X =
array([[-13.605,  -8.862,  -8.584,  -2.816,   7.002, -20.279,   6.226,
         -1.970, -12.386,   1.859,   3.954],
       [  6.606,   1.153,  -5.059,  -2.816,   7.002, -12.593,   4.084,
        -13.083,  -4.428,  -3.875,   3.954],
       [ 19.633,   1.153,  -3.274,  -2.816,  -1.816,  -0.665,   4.577,
         -8.278,   0.030, -14.018,  -5.130],
       [  4.029,   1.153,  -8.681,  -2.816,   7.002,  -6.358,  -5.354,
         -8.278,   2.351,  -3.875,   3.690],
       [-11.215,  -0.067,  -5.059,  -2.816,   7.002, -12.593,   4.577,
         -8.278,   0.030,  -3.875,   3.954],
       [  6.606,   4.011,  -5.059,  -2.816,   7.002, -12.593,   4.577,
         -8.278,  -4.672,  -2.141,   5.571]])
X[0,0]: -13.605
X[3,1]: 1.153
X[2,10]: -5.130
X[0]: [-13.605, -8.862, -8.584, -2.816, 7.002, -20.279, 6.226, -1.970, -12.386, 1.859, 3.954]
X[1,0]: 6.606
X[2,7]: -8.278
X[3,4]: 7.002
X[:, 2]: [-8.584, -5.059, -3.274, -8.681, -5.059, -5.059]
X[2]: [19.633, 1.153, -3.274, -2.816, -1.816, -0.665, 4.577, -8.278, 0.030, -14.018, -5.130]
X[1,3]: -2.816
X[4,5]: -12.593
X[4,1]: -0.067
X[4,4]: 7.002
X[0,8]: -12.386
X[0,10]: 3.954
X[5,2]: -5.059
X[5]: [6.606, 4.011, -5.059, -2.816, 7.002, -12.593, 4.577, -8.278, -4.672, -2.141, 5.571]
X[:, 8]: [-12.386, -4.428, 0.030, 2.351, 0.030, -4.672]
X[0,6]: 6.226
X[2,5]: -0.665
X[3,10]: 3.690
X[5,6]: 4.577
X[4,6]: 4.577
X[0,4]: 7.002
X[3,5]: -6.358
X[5,9]: -2.141
X[1,5]: -12.593
X[2,2]: -3.274
X[4,3]: -2.816
X[1,8]: -4.428
X[3,2]: -8.681
X[1]: [6.606, 1.153, -5.059, -2.816, 7.002, -12.593, 4.084, -13.083, -4.428, -3.875, 3.954]
X[5,10]: 5.571
X[:, 0]: [-13.605, 6.606, 19.633, 4.029, -11.215, 6.606]

W =
 108.28    24.92   108.28   -95.31   130.84   154.02    65.24   -82.37    74.12   212.11   170.43    47.48  -125.40  -169.80   227.15   134.91
  17.61    52.04    17.61   221.65    91.33  -139.68    81.52    59.45    59.40  -154.45  -137.23   125.76   123.36   233.96  -105.30   -48.75
 -23.63    36.31   -23.63   189.47     6.34  -133.50    32.98    92.91    16.33  -170.13  -140.16    66.27   149.52   232.76  -150.15   -73.57
 -66.32   -91.16   -66.32   -94.58   -37.14   -90.09   -66.67  -133.12   -69.02   -70.28   -82.71   -61.99  -133.48  -121.77   -50.83   -73.34
 117.07    26.92   117.07   -50.32   178.03   105.64    90.83  -105.36    92.31   172.51   127.43    87.87  -131.60  -139.00   213.15   121.51
   9.67    76.44     9.67   250.72    45.59  -116.95    74.14   138.38    55.03  -157.47  -124.09   112.35   202.84   298.38  -133.53   -47.65
  86.76    24.92    86.76  -149.05    44.81   218.52    22.23   -28.59    41.86   255.09   224.17   -17.03   -93.12  -191.27   227.12   145.65
  94.45    22.04    94.45  -157.42    62.12   220.75    28.22   -48.07    47.47   265.43   229.23   -10.29  -114.31  -210.58   243.88   152.21
  36.92    71.25    36.92   259.13   123.41  -141.58   107.86    72.86    82.92  -154.85  -137.69   157.75   143.81   268.52   -97.19   -37.91
W[0,-16] = 108.28
W[-3] = [86.76, 24.92, 86.76, -149.05, 44.81, 218.52, 22.23, -28.59, 41.86, 255.09, 224.17, -17.03, -93.12, -191.27, 227.12, 145.65]
W[-8,-5] = 125.76
W[-1,6] = 107.86
W[6,9] = 255.09
W[1,-1] = -48.75
W[:, 4] = [130.84, 91.33, 6.34, -37.14, 178.03, 45.59, 44.81, 62.12, 123.41]
W[:, -9] = [-82.37, 59.45, 92.91, -133.12, -105.36, 138.38, -28.59, -48.07, 72.86]
W[5,5] = -116.95
W[1,6] = 81.52
W[1,-7] = -154.45
W[-8] = [17.61, 52.04, 17.61, 221.65, 91.33, -139.68, 81.52, 59.45, 59.40, -154.45, -137.23, 125.76, 123.36, 233.96, -105.30, -48.75]
W[-6,-11] = -90.09
W[-7,-14] = -23.63
W[-4,13] = 298.38
W[8,12] = 143.81
W[-9] = [108.28, 24.92, 108.28, -95.31, 130.84, 154.02, 65.24, -82.37, 74.12, 212.11, 170.43, 47.48, -125.40, -169.80, 227.15, 134.91]
W[-9,12] = -125.40
W[0,4] = 130.84
W[3,-4] = -133.48
W[-7,4] = 6.34
W[-5,8] = 92.31
W[4,-3] = -139.00
W[8] = [36.92, 71.25, 36.92, 259.13, 123.41, -141.58, 107.86, 72.86, 82.92, -154.85, -137.69, 157.75, 143.81, 268.52, -97.19, -37.91]
W[4,3] = -50.32
W[7,-9] = -48.07
W[-6,-16] = -66.32
W[2,-13] = 189.47
W[-4,8] = 55.03
W[:, -10] = [65.24, 81.52, 32.98, -66.67, 90.83, 74.14, 22.23, 28.22, 107.86]
W[:, -4] = [-125.40, 123.36, 149.52, -133.48, -131.60, 202.84, -93.12, -114.31, 143.81]
W[4,15] = 121.51
W[2,9] = -170.13
